A: [ 1.76  2.05  2.89 -0.26  2.98  3.11 -2.45 -1.41 -1.91  0.74 -2.52  4.50
  0.95  1.76 -1.05  2.20  0.28 -0.60]
E: [ 2.62 -4.62 -0.73  3.62  2.76 -5.19 -0.33  3.62 -8.63 -3.35  0.20 -4.31
  1.74  1.37  2.45  3.24  0.60  4.34]
R: [-1.26  1.41  5.42 -4.32 -5.77  5.42  5.42 -2.33 -0.05  2.12 -2.47  4.40
  0.79  2.37 -0.92  1.91 -1.16 -1.80]
V: [ 1.23  1.96  2.07 -0.83  3.54 -2.04  2.07  0.11  1.28 -0.83  0.46  1.06
 -0.77 -2.01 -0.90 -1.57  1.81  0.13]
X: [ 1.35 -4.00 -0.26  2.00  0.61 -2.90 -1.05  2.56 -6.73 -2.08  1.38 -0.86
 -1.23 -1.20 -0.28 -2.57 -1.00 -1.96]
G: [ 1.35 -4.00 -0.26  2.00  0.61 -2.90 -1.05  2.56 -6.73 -2.08 -0.03 -3.44
  1.52  1.76  2.08  2.89 -0.26  2.98]
K: [ 1.89  2.45  0.35 -0.33  0.82  0.04 -0.33 -0.54 -2.13 -0.64 -1.94  4.27
  0.43  0.10 -1.32  1.22  1.90  0.39]
N: [ 1.38 -2.10 -1.89  4.94  6.27 -6.22  3.42  2.81 -0.50 -2.39 -6.22 -5.35
 -0.75 -6.22  1.33 -1.78  1.10  2.31]
again N:  -> [-6.22]
asked: [ 1.76  2.08  2.89 -0.26  2.98] -> G
asked: [ 0.82  0.04 -0.33 -0.54 -2.13] -> K
again R:  -> [5.42]
again E:  -> [3.62]
again A:  -> [1.76]

C: [-1.29  7.47 -0.30 -1.36 -1.01 -0.82 -1.21  0.54]
F: [ 3.26 -2.57  3.80 -1.02  1.12  1.45  2.84  0.47]
J: [ 3.26 -2.57  3.80 -1.02  3.10  1.39  4.79  0.43]
Z: [-1.26  6.17 -8.31  7.69 -2.73 -1.57 -4.27 -0.75]
H: [ 3.24  3.24 -0.82 -0.75 -2.73 -4.27  7.69 -1.57]
P: [-2.33 -1.24 -2.34 -3.41  1.56  1.13 -2.34  0.20]
again H:  -> [3.24]
asked: [-0.82 -0.75 -2.73 -4.27  7.69 -1.57] -> H
asked: [-2.73 -1.57 -4.27 -0.75] -> Z
asked: [ 3.24  3.24 -0.82 -0.75 -2.73 -4.27  7.69 -1.57] -> H
again P:  -> [-2.34]
asked: [ 7.69 -2.73 -1.57 -4.27 -0.75] -> Z

Rin: [ 0.03  6.34 -3.82 -5.60 -8.24  5.32  8.30  4.06]
momef: [ 6.82  5.57 -4.98  4.61  0.04  6.34 -5.91 -4.98]
Vopu: [-3.18  3.38 -4.12  4.91 -3.74 -1.59  2.11 -3.53]
zefib: [ 3.88  1.22 -2.44 -1.01 -3.67 -1.18 -6.34 -0.95]
daruv: [-0.52 -4.52  6.39 -5.81 -0.40  8.44  2.36 -4.34]
Finob: [ 4.74  4.74 -5.62 -6.94 -0.66  7.65  6.10  0.11]
nube: [ 7.20  8.29 -1.13  8.00 -6.15  5.90  2.23  7.03]
Tirug: [-1.58 -4.81  6.98 -5.41 -4.24  5.50 -3.44 -8.48]
Masi: [-8.57  2.26 -5.77  4.76 -5.97 -3.78  3.91  6.47]
norus: [ 3.35  7.09 -3.95 -3.20  5.42  4.39  6.65 -2.13]
lev: [ 3.53 -1.57  5.18 -1.57 -4.44 -1.57 -6.89  4.29]
Pag: [-6.90 -4.96  8.36 -6.96 -0.95 -6.34 -1.18 -3.67]
asked: [0.04 6.34] -> momef
again Finob:  -> [4.74]
asked: [-4.81  6.98 -5.41 -4.24] -> Tirug
again lev:  -> [-1.57]
asked: [ 4.74 -5.62] -> Finob
asked: [-0.95 -6.34 -1.18 -3.67] -> Pag
again momef:  -> [-4.98]

M: [-1.92  2.80  2.20 -6.20  4.36  0.69 -5.92 -4.05  4.36]
S: [ 3.54 -1.01  5.74  4.35  3.48  3.54 -1.96  6.63 -2.67]
Y: [ 0.40 -3.42  2.20 -5.92 -3.42  0.69 -2.53  0.82 -1.69]
again Y:  -> [-3.42]
asked: [ 0.40 -3.42] -> Y
asked: [-5.92 -3.42  0.69 -2.53] -> Y
asked: [ 2.20 -5.92 -3.42  0.69 -2.53] -> Y
again M:  -> [4.36]

W: [ 0.81  0.16  0.01 -0.23 -1.20 -0.13  0.26  0.35 -0.04  0.18  0.27  1.09
  1.66  3.14  5.78  7.50  6.36  4.22  2.10]
Q: [ 3.03  4.86  7.21  7.49 -1.20  3.38  3.38  1.31  0.32  0.71  0.29  0.48
  0.05 -0.77  3.38  0.53 -0.07 -0.14  1.17]
L: [ 0.53  7.38  5.57  1.46 -1.20  3.10  0.19  0.07  0.24  1.57  3.11  5.74
  7.26  6.69  4.92  3.11  0.98 -0.06  5.57]
D: [ 6.81  7.38  5.57  3.10 -1.20  1.46  0.30  0.08 -0.03 -0.25 -0.08 -0.06
  0.02  0.14  0.06  0.19  0.93  2.57  4.57]
again Q:  -> [3.38]
asked: [ 0.32  0.71  0.29  0.48  0.05 -0.77  3.38  0.53] -> Q
asked: [ 7.38  5.57  3.10 -1.20  1.46] -> D
asked: [ 0.53  7.38  5.57  1.46 -1.20  3.10  0.19  0.07  0.24  1.57  3.11  5.74
  7.26  6.69  4.92  3.11  0.98 -0.06  5.57] -> L
asked: [ 1.46 -1.20  3.10  0.19  0.07  0.24  1.57  3.11  5.74  7.26  6.69] -> L

varez: [-2.24 -1.02  2.30  0.51]
zufo: [-3.17 -0.91  0.83  0.53]
nozoz: [-1.04 -2.89 -2.12  4.61]
vir: [ 3.40  2.32 -0.74  4.64]
naged: [ 0.19 -8.91  0.43  1.56]
Bab: [-0.91 -3.17  3.77 -1.17]
vivel: [0.73 4.24 2.62 1.10]
gamu: [-1.76 -1.65  2.48 -0.02]
asked: [-3.17 -0.91] -> zufo
asked: [ 3.40  2.32 -0.74  4.64] -> vir

